Facts:
[beplin brani brupus didriskim dosubrel dradratik dribru dronil druran duflustis duno fefom fimok flaze flinem fome fosti fugri gasta gavak gobrebra klafak laguplu liplotu megi mimul mustus notre patrobem pimal plerugar pluriku radre roskas ruskeses sadrum sifam skiski stadrir stapliki stugak tamun tesin tiful tivol totak trasus trebra truskir veza visken zifu zimor zukliso] Λ a
[breplem bruridon dobra doklor gilus goli gruskege kestik klegrotik kleskom koli mabri matrar menogol nestu piplu plogitul plutruk skasken trigum zilisom] Λ c
[broge drizak febras flebros flegus floskol kedes kenodi klovo koskul letrun logroru murus nufla pluklen riflisa ritusel rostise seste sibefar sistu skitrer stostis trako vadra vidrem zestum zogro] Λ b
[bukik deskun dibagris floklodrus fluto grudril kibobak lesum pleles pofem punar rezi stoklir trugi tustadi] Λ d
[beplin bruridon bukik dibagris dobra dradratik dribru dronil duno fefom fimok flebros flinem floskol gavak gilus kibobak klafak lesum letrun liplotu logroru megi mimul mustus notre pimal piplu plogitul plutruk riflisa ruskeses sifam sistu skasken skiski skitrer stoklir tamun tesin totak trigum tustadi zestum zifu zogro] χ 130
[brani doklor duflustis flegus fluto kestik pluriku seste veza] χ 93
[breplem brupus deskun dosubrel druran fugri gasta gobrebra goli kleskom pluklen roskas rostise] χ 601
[broge didriskim febras flaze grudril gruskege klovo laguplu matrar menogol murus nufla patrobem pleles plerugar punar rezi sibefar stostis tiful trasus trugi vadra visken zilisom zimor zukliso] χ 339
[drizak fome fosti kenodi mabri nestu radre truskir] χ 248
[floklodrus kedes klegrotik koli koskul pofem ritusel sadrum stadrir stapliki stugak tivol trako trebra vidrem] χ 98
{breplem} ω flaze
{breplem trigum} ω megi
{broge} ω kestik
{deskun} ω murus
{deskun} ω klovo
{didriskim} ω truskir
{didriskim} ω beplin
{dobra piplu} ω logroru
{dradratik} ω stoklir
{dradratik} ω flegus
{dribru tamun} ω druran
{dribru gasta} ω vidrem
{drizak} ω tesin
{drizak zestum} ω mimul
{dronil} ω letrun
{dronil} ω patrobem
{duno zestum} ω trasus
{febras} ω brani
{fimok} ω pluriku
{fimok} ω gavak
{floklodrus gasta} ω dibagris
{fosti} ω doklor
{gasta} ω stadrir
{gilus} ω pofem
{gilus} ω klegrotik
{goli} ω seste
{goli rezi} ω visken
{koli} ω pluklen
{koli} ω radre
{koli} ω zilisom
{lesum} ω laguplu
{lesum} ω ritusel
{liplotu} ω roskas
{liplotu plerugar} ω sistu
{liplotu pleles} ω stostis
{mabri} ω flinem
{mabri} ω koskul
{menogol} ω fluto
{nufla} ω tivol
{nufla} ω fefom
{pimal} ω skitrer
{pimal pleles} ω fugri
{piplu} ω floskol
{piplu} ω kleskom
{piplu} ω klafak
{pleles} ω flebros
{pleles plogitul} ω nestu
{pleles} ω brupus
{plutruk} ω stugak
{plutruk} ω bukik
{punar} ω zimor
{rostise} ω gruskege
{rostise tustadi} ω sibefar
{stapliki tiful} ω mustus
{stapliki} ω dosubrel
{totak} ω duflustis
{trako} ω sifam
{trebra} ω notre
{trebra} ω skiski
{trebra} ω skasken
{trigum} ω matrar
{trigum} ω zifu
{tustadi} ω trugi
{tustadi} ω zogro

Known rows:
[  2   2  16  -3   3  23   3  -2  -4  -2  -4 -14  -5  19 -29   6 -19   7
 -13  -5 -23   0 -29   5  24 -17   4 -17  -3 -20  -4  -1  -9   4  35] -> dribru
[ -5  -1 -18  18  56 -49 -19 -14 -11  11 -22  -5 -35  22 -27 -13  12   0
  47  19 -16 -18  39  11  -2   6 -17 -38 -18  21 -41  31 -23   4   9] -> vidrem
[  7  -1  14 -33  18 -35 -29 -49 -20 -12 -22 -24 -12  23 -26   6   2   4
 -13  15   4  -1  17  14  19  10  -7 -35 -33   4   4  19   4   5  10] -> druran
[ 17 -14 -14  13   3  15  -4   2 -20   3 -31  -9   3  -9  -3 -16 -29  10
  19  -7   1 -10 -17   7  30   4  15   2  20 -15  12  31   3  -5  14] -> sistu
[ -4  -9 -24  10  44 -54 -10  -9  -7   7 -19  -2 -32  20 -22 -18  22  -2
  39  19  -4 -16  31  11 -10  19 -30 -24   6  23 -24  33 -22  -6 -19] -> koskul
[ -1 -10   1 -21  16  33   5  15 -17   3  -9 -25  15 -23 -39  -5  17  31
   3   5   5   5 -37 -10  18  -2   6   2  -6 -17  34  13  -6  11  -8] -> laguplu
[ 18 -10 -19  -5 -18  42   9  -4  -3  -3  -9   2 -11  12 -11 -12 -15   7
   2   0 -25   4 -29  18   2  -6 -14   7   3 -14  26   5 -12  -2  12] -> lesum
[ -8 -17   4 -21  10  29  13  13  -6   7   5 -24  14 -11 -35  -8  21  21
  -1   3   8   9 -41  -9   9  -7   2  11  -4 -19  28   0 -10   9  -1] -> didriskim
[ 13 -16 -22 -13  48 -64 -19 -64 -11  27  -7  -7  12   1 -31 -19  47  -7
  26  30  55  15  49  12 -38  26 -24 -15 -27   8  -8  21  10  29 -44] -> seste
[ 14 -20 -17 -35 -11 -18 -13 -55  -4  -7 -12  -8 -21  35  -7 -15   9  -7
  -3  16   4   8   9  28 -12  12 -28  -3 -24   6  20   7  -6  -2  -2] -> deskun
[ 11  -7  -4 -48  -8 -18 -24 -38   3   6  -9 -28 -15  33 -25 -24  -3  -5
 -12  22   6  -8  30  17 -10  41 -12 -14  -5   5  39  37   4  11  16] -> kleskom
[ -5   4  -9   5  39 -64 -12  -6  -7 -11 -16 -11 -28  25 -39 -10  34   8
   6  21 -15  -3  18   4   0  21 -36 -27   2  25 -18  23 -29  -7 -24] -> tivol
[ -7 -31 -12 -14  15  38  15  10  -8  26   4 -13   7 -13 -18 -16  10  12
  32   1  21  -2 -27  -1  -1  -9   9  15   1 -21  22  11  -2  11   5] -> nufla
[ 11   2   7 -10   0  16   1   6 -16 -10 -19 -11   0  -2 -29   3 -14  17
 -14  -1 -13  -4 -31   3  28   3  -6 -13  17 -17  22  17  -4   0   3] -> gavak
[ 12   1   8 -12   0  19   2   6 -17 -10 -18  -8  -2  -2 -28   4 -13  19
 -15  -1 -11  -4 -33   5  27   2  -8 -12  18 -15  20  15  -4  -3  -3] -> tesin
[  6  -3   8 -11  -7  16   9   5  -8  -7  -8  -6  -4   9 -25   4 -11  11
 -17  -2  -9  -1 -37   5  19  -1 -11  -5  20 -17  15   5  -8  -5   2] -> duno
[ 12   2   7 -10   1  19   0   6 -16 -10 -18 -11  -1  -1 -27   4 -15  17
 -12  -1 -15  -3 -32   3  27   2  -7 -13  16 -16  22  16  -3  -1   3] -> flinem
[  5  -5  10  -9  -7  17   9   3  -3  -6  -4 -10  -3  13 -24   1 -11   8
 -16  -3 -10   1 -37   4  18  -3  -9  -5  20 -18  15   4  -8  -4   9] -> dronil
[ 11  -3  -5 -19  44 -72 -21 -59  -8   8  -5 -17  19   5 -49 -12  56   4
  -8  32  46  26  37   3 -28  29 -28 -20 -33  11  -2  11   3  26 -47] -> brani
[ 21  -4 -13  10  13 -13  -4 -23  -6  12 -14   8  -4  12 -16  -7 -13  -9
  13   6   8  -4   9  17  -5   9 -16 -16  21  -9 -11  22   3   7  -8] -> kenodi
[  8  -9   8 -40   6 -41 -20 -44 -16 -14 -19 -21 -12  22 -21   1  11   3
 -19  15  16   0   8  14  12  21 -20 -22 -12   5  17  17   4  -2 -12] -> dosubrel

Rows:
No name comes twice in this set of rows, the named rows included.
[ 29   6 -20  22  -2 -18 -17 -15  -7   9 -24   0   6  15 -24 -26 -22   6
 -23   8   4   4  15  14  15  36  17   2   4  -2  -8  29 -11   6  -1] => nestu
[ -2 -11   8   5 -30  44  14   7  -4  10   9   9 -10  20 -26  -9 -31  14
 -18   4   0 -20 -20  20   2  16   9  11   7 -15  21   6 -10  -6  -4] => trigum
[ 21 -13 -25 -25  11  23  -2   6 -18  13 -27   5 -13  -8  -7   2 -16   5
  14  -6   4  -6 -28  14  28  -3   0  -9  32 -19   5  26  -2   3   5] => zogro
[ -8 -13  13  -5   9  36  11  14 -22  -1  -4 -18  17 -27 -41  -4  13  38
   2   9   7  -6 -34  -8  10   1   3   4 -14 -14  42   9  -1   5 -27] => flaze
[ -4 -26 -14 -14  18  39   9  12 -14  21  -5 -13   8 -22 -19 -14   8  16
  35   2  17  -5 -26  -2   4  -7  12   9  -1 -20  26  18   0  13   0] => vadra
[ -9 -14 -21  11  37 -57  -4 -10   1  10  -6  -1 -34  31 -19 -21  25 -10
  39  17  -1 -11  27  12 -16  14 -33 -17   9  21 -28  23 -27  -8 -13] => trako
[ 21  -5 -21  -5 -13  42   3  -2 -10  -5 -19   2  -9   4 -13 -12 -18  13
   3   2 -27   1 -26  16   9  -2 -10   2   2 -13  30  14  -9  -1   7] => kibobak
[ -6 -16   0  -7  -3  58   8  20 -19  20   1  -5   9 -17 -40 -16  -4  37
   1  12  14 -16 -19   4   3  18  26  16 -20 -13  44  17  -7  10 -20] => matrar
[  0   0 -30  14  32 -35 -10 -19   1  -1  -9  -1 -39  39 -28 -23  24  -2
  26  21 -36   3  28  18 -18   3 -32 -19 -32  25 -26  11 -37  -1   6] => floklodrus
[  7 -18 -26 -15   3  54   8   7 -13   8  -8 -12   6 -19 -25 -22  12  26
  18   7  -8   9 -31   3  -2  -7   2  18 -22 -14  44  10 -11  13  -1] => grudril
[-10  -6 -21  -1  18 -48  -5  -3  12  15   5   2 -38  47 -35 -26  23  -5
   0  23  -5  -7  28  16 -17  31 -19  -6   0  24 -26  16 -41  -3 -10] => koli
[ -5 -17  -2  -5   9  19   8  12  -8   2  -3 -31  23 -13 -29 -21  18  24
  -2  -1  10  15 -39 -14  19  -4  16  19  -8 -16  23   4 -11   6   5] => plerugar

The same things again, as new rows of numbers:
Known rows:
[ -8  -7   6  -6  12  11   1   3   7  -6   2   1  -4  -4 -13   5 -11   0
  58   3  -7  -1   6 -16  -2  -1  -4  -4   0  -8   4  -8   3   1] -> trebra
[-12  -5   5   5  -8   2 -12   0 -11   1  -1   0  -1 -18  -5   3 -35 -10
  50 -10  -9   2  -1 -19  62  -1 -54   2 -10 -20   5 -58   2   6] -> fosti
[ -3  -4  -6 -14   2   2   7  -3 -22   0  11   2 -14  -2 -16  -4  22   6
   1   1   5  -6  10  -4 -42  -3  17   0  12  -3   4  25   5  -8] -> tesin
[  9   2 -19   4 -10  -4  -4  -9  12  11  -9   5   8   0  16   5  -8  -4
 -53  -7 -11  14 -11   7  55  -1   2 -10   0   7  -7  -9  -4  -6] -> gruskege
[  4   2  -3  22   0   3 -13   0  28  14 -26 -16  17  10  20  -6 -15  -6
 -15  -6  16   7 -22  -5  11  11 -11  -3 -18   1   8  -5  -9  10] -> broge
[  0 -18  13  -7 -19  31  13  -4   7  -7  19   9 -16   0  -4   5 -15  -6
  18  -1 -10   0   2   0  -5  10  16   0  19   2 -16 -16  -3   2] -> roskas
[-11  -7  22  -9  -3  32   8   5  36  -4   1   2  -8  -9 -22   8 -30  -5
  37   4 -15   8 -11  -8  19  10  18   4  -2   0  11 -10  -5   8] -> gasta
[ 17  -1 -21  14  -3  -3 -14  -5  29  -4 -17  -1  -5  -7   3 -11 -31  -3
 -15   6   9   8 -20   7  34   2 -27  -5 -18   1   9  -5   0  16] -> punar
[ -4   5  -9  -8  25   0   1   2   8   6  -9  -1  -8  -5 -18  -1   9   6
  31   4   5  -6   5 -14 -34  -1   2 -10   9  -6  10  27   4   3] -> dronil
[  8 -24 -26  -7 -36  19  -3 -19  -6  16   5 -13 -32   7 -12 -12  -7  -6
 -33 -11   4  17 -15  -3   4   2  12   8  -5  -8  15  -2   4  -5] -> trasus
[ -4   1  -3 -12   5   2  11  -1 -20  -3   8   7 -10  -7 -14  -1  20   6
   0   1   5  -9  10  -4 -42   0  10  -6  16  -1   1  24   3  -6] -> fefom
[-17   0  -8   6   9  16  12   0   3 -32  -3  -9  -6   0 -17  21  -7   3
  57   5  -8  -2  13 -14  13  15 -11 -11 -11  -9   5  -3   9   3] -> stapliki
[ -2   6  12   6  11 -13   0   8 -18  -4   1  -7  19  13  13  -4  29   5
  -5   2  15  -9   7   4 -45   0  15   5  -4   6  -3  21  -2  -7] -> logroru
[ -7 -11  13 -10  -8  13  10   0 -21 -13  19   9  -7  -6  -9   5   1   0
  28   0  -6  -5  11  -5  -9   0   4  -1   8  -3  -6 -10   2  -7] -> tivol
[ -1  -9 -18 -13  16  -1  -6  -3   4  14  -2 -14 -20   8 -26  -8  14   4
  34   3   4   4   4 -15 -36  -8  18   5  -1 -11  20  28  10  -4] -> duno
[  4  24 -13   0  -8 -20   1  -6  12  28  -7  -3 -12   8   6   9   5  -4
 -57  -6 -19   5   1  19  36  -9  -4  12  12   2  -5 -12   2   7] -> kestik
[ -4   1  -3 -12   5   2  10  -1 -20  -3   8   7  -9  -7 -14   0  20   6
   1   1   5 -10  11  -4 -42  -1  10  -6  16  -1   1  25   3  -6] -> zifu
[  0 -12 -12 -18  -3   1   3  -6 -24   4  14  -7 -23   6 -21  -8  26   4
   5   0   3   1   9  -4 -44  -8  26   8   5  -6  11  26   9 -12] -> mimul
[  2  12 -15  -4  38 -24 -10   6  21  10 -15  -3  14   6  -1   5  14   6
  14   7 -12   5   7  -5  13 -14  15  -7  -1   2   3  22   4  -7] -> plutruk
[  7 -10  11  -1  -6  -8  -1   5 -19 -33  23  10   1  -3   0  -5  -7   2
  19  12  -4  -2  10  15  13  -9  -7   9 -15   4  -8 -13   6  -3] -> pofem
[  1 -19  13  -7 -17  31  13  -4   8  -8  19   9 -16  -1  -5   5 -15  -6
  19  -1 -10   1   2   0  -5  10  15   0  20   1 -17 -16  -3   3] -> fugri

Rows:
No name comes twice in this set of rows, the named rows included.
[-13  -8  34 -16 -22  34  15   5  10 -13  17  10  -7 -15 -24   7 -21  -5
   3   1 -18   6  -8   4  20  11  30  10   4   6   6 -11  -8  -1] => druran
[  9   5 -25   9  10  -6 -12  -6  41  20 -27  -4  10   2  11   5 -19  -4
 -23  -4 -11  17 -17  -4  62  -2  -5 -13  -7   2   3  -6  -4   2] => menogol
[ -3   3 -10  -7  28  -1  -3   2  10   8  -8   0  -8  -7 -18  -4  10   4
  35   4   6  -7   6 -14 -36   0   2 -10  17  -6   5  28   3   4] => pimal
[ -7 -13   6  -1 -24  36  24  -7   2 -26  15   2 -18   4  -6  18 -13  -2
  14   1 -11   2   5   2   6  17  12  -4   2   1  -9 -14   3   1] => dosubrel
[ -6   2  -1   9   5 -22 -22   3   2   5  -6  -1  22  -6  12   9 -30  -9
  34  -7 -27  14   0 -10 110 -14 -41   5 -20 -12  -3 -63   2  -3] => mabri
[  4  -6   2   1  12   7  -1   2  47   3  -6  -2   9  14  10  16 -21  -4
  28   6 -27  17  -2  -3  52  -6  19  -2  -8   4  -8 -19  -1   0] => breplem
[ -6   5 -34  17  -7  23   8 -13  23 -11 -25 -12 -15  -5 -11  15 -21  -2
  -8  -5   5   5 -11 -10  29  27 -25 -22  -9  -7  12   3   3  13] => tiful
[ -1 -10  24  14   3  16  -2   8  34  -3  -5 -16  15  22  18   5 -17  -5
  37   4  -2   7  -8  -3   1   8  13   8 -19   3  -3 -18  -6   7] => rostise
[  1   1 -12  -5  33  -4  -9   3  14  11  -8   2  -6  -8 -19  -9  10   2
  40   3   6 -10   7 -15 -38   2   3 -10  29  -6  -3  28   1   6] => liplotu
[ 22   3 -11   7  -4   1   0  -6  28  13 -21  11  -2  -3  29  -4 -37   3
 -19   8  14   5 -22   1  10 -17 -45 -17 -32   1  15 -15   0  16] => rezi

